Below is a small trained network, with its code and all its weights. Each question gives an input and a class and asks what happens when units are switched off, that is, made to give their printed mean instead of their output.

import numpy as np


def w(rows, s, z=0):
    codes = np.array(rows[::2]) - 128.0
    scale = np.full(codes.shape[1], s)
    scale[-1] = z or s
    return codes * scale


def f(y):
    return np.maximum(y, 0)


def log_softmax(a):
    a = a - a.max(-1, keepdims=True)
    return a - np.log(np.exp(a).sum(-1, keepdims=True))


def net(x, mask):
    res = np.array(x, float).reshape(1, 3) / 4 @ E
    y = f(res @ A[0][:, :-1].T + A[0][:, -1])
    res = res + np.where(mask, y, B[0][:, -1]) @ B[0][:, :-1]
    return log_softmax(res[-1] @ U[:, :-1].T + U[:, -1])


A, B = {}, {}
E = w([
[100,41,158,33],'x0',
[248,176,140,40],'x1',
[181,50,238,193],'x2',
],0.012)
A[0] = w([
[229,133,141,118,45],'neuron 1',
[145,2,94,49,177],'neuron 2',
[139,86,214,178,40],'neuron 3',
[235,172,148,58,34],'neuron 4',
[65,181,31,69,56],'neuron 5',
[84,72,156,86,172],'neuron 6',
[179,102,209,168,155],'neuron 7',
[107,115,149,96,3],'neuron 8',
[173,182,116,223,129],'neuron 9',
[9,91,115,207,66],'neuron 10',
],0.013,0.0053)
B[0] = w([
[158,68,137,105,189],'neuron 1',
[196,170,83,156,230],'neuron 2',
[98,117,98,5,206],'neuron 3',
[170,73,193,116,225],'neuron 4',
[86,59,86,66,227],'neuron 5',
[200,165,109,164,199],'neuron 6',
[81,143,48,29,219],'neuron 7',
[156,155,107,179,139],'neuron 8',
[199,140,74,173,215],'neuron 9',
[200,55,186,126,253],'neuron 10',
],0.013,0.015)
U = w([
[56,104,82,52,116],'0',
[147,57,251,125,129],'1',
[180,178,51,173,130],'2',
[118,151,124,123,252],'3',
[96,170,168,182,95],'4',
[62,170,114,164,94],'5',
[90,175,188,170,99],'6',
[71,181,183,151,97],'7',
],0.013,0.021)

Each question gives the input, the list of numbers given to net, and the class t.
The units are the neurons (one row each of A and B). Each row of codes is followed by its name. A weight is (code - 128) times the scale printed after its matrix; where a second scale follows, it is the last column's (A, B and U).
mask holds one flag per neuron, in row order. A switched-off neuron (its flag False) gives its mean, the last column of its row in B, instead of its output. The means were averaged over made-up inputs and are rounded, as every weight is.
A unit's drop is (log p(t) with every unit on - log p(t) with that unit switched off) / (log p(t) with every unit on - log p(t) with every unit switched off).
The circuit of an input: a set's keep is (log p(t) with only the set's units on - log p(t) with every unit switched off) / (log p(t) with every unit on - log p(t) with every unit switched off). Starting from all 10 units, units are removed one at a time, each time the one whose removal leaves the highest keep (on an exact tie, the one counted first), for as long as the keep stays at least 0.8.
units of the circuit, in order: the units of the circuit, biggest drop first
unit that matters most: the unit with the biggest drop
k most important neurons: the k neurons with the biggest drops, biggest first
drop of u: that unit's drop, to one decimal
input [-2,6,-4], class 1: unit that matters most : neuron 4
input [6,7,-6], class 1: 2 most important neurons : [neuron 4; neuron 7]
input [5,-3,4], class 2: units of the circuit, in order : [neuron 6; neuron 2]
input [-2,-7,-6], class 1: 2 most important neurons : [neuron 10; neuron 7]
input [4,-5,0], class 1: 3 most important neurons : [neuron 10; neuron 9; neuron 7]
input [4,3,5], class 0: 2 most important neurons : [neuron 7; neuron 3]
input [6,6,-1], class 1: 3 most important neurons : [neuron 4; neuron 9; neuron 7]
input [7,-6,2], class 2: 3 most important neurons : [neuron 2; neuron 6; neuron 4]
input [8,3,7], class 2: 3 most important neurons : [neuron 2; neuron 6; neuron 5]
input [-6,7,5], class 1: 3 most important neurons : [neuron 4; neuron 1; neuron 2]
input [7,-5,2], class 2: 3 most important neurons : [neuron 2; neuron 6; neuron 4]
input [-2,5,5], class 0: 3 most important neurons : [neuron 7; neuron 10; neuron 3]
input [6,-1,5], class 2: 3 most important neurons : [neuron 2; neuron 6; neuron 5]
input [6,0,8], class 0: unit that matters most : neuron 3
input [3,7,8], class 0: 3 most important neurons : [neuron 7; neuron 3; neuron 10]
input [-1,6,-6], class 0: 2 most important neurons : [neuron 5; neuron 10]
input [-7,-5,8], class 0: 2 most important neurons : [neuron 3; neuron 7]
input [8,-4,1], class 2: drop of neuron 2 : 0.2
input [6,-4,0], class 2: drop of neuron 6 : 0.1
input [4,-5,8], class 0: drop of neuron 7 : 0.4
input [1,5,-2], class 1: drop of neuron 7 : 0.1
input [-2,8,-4], class 1: units of the circuit, in order : [neuron 4]
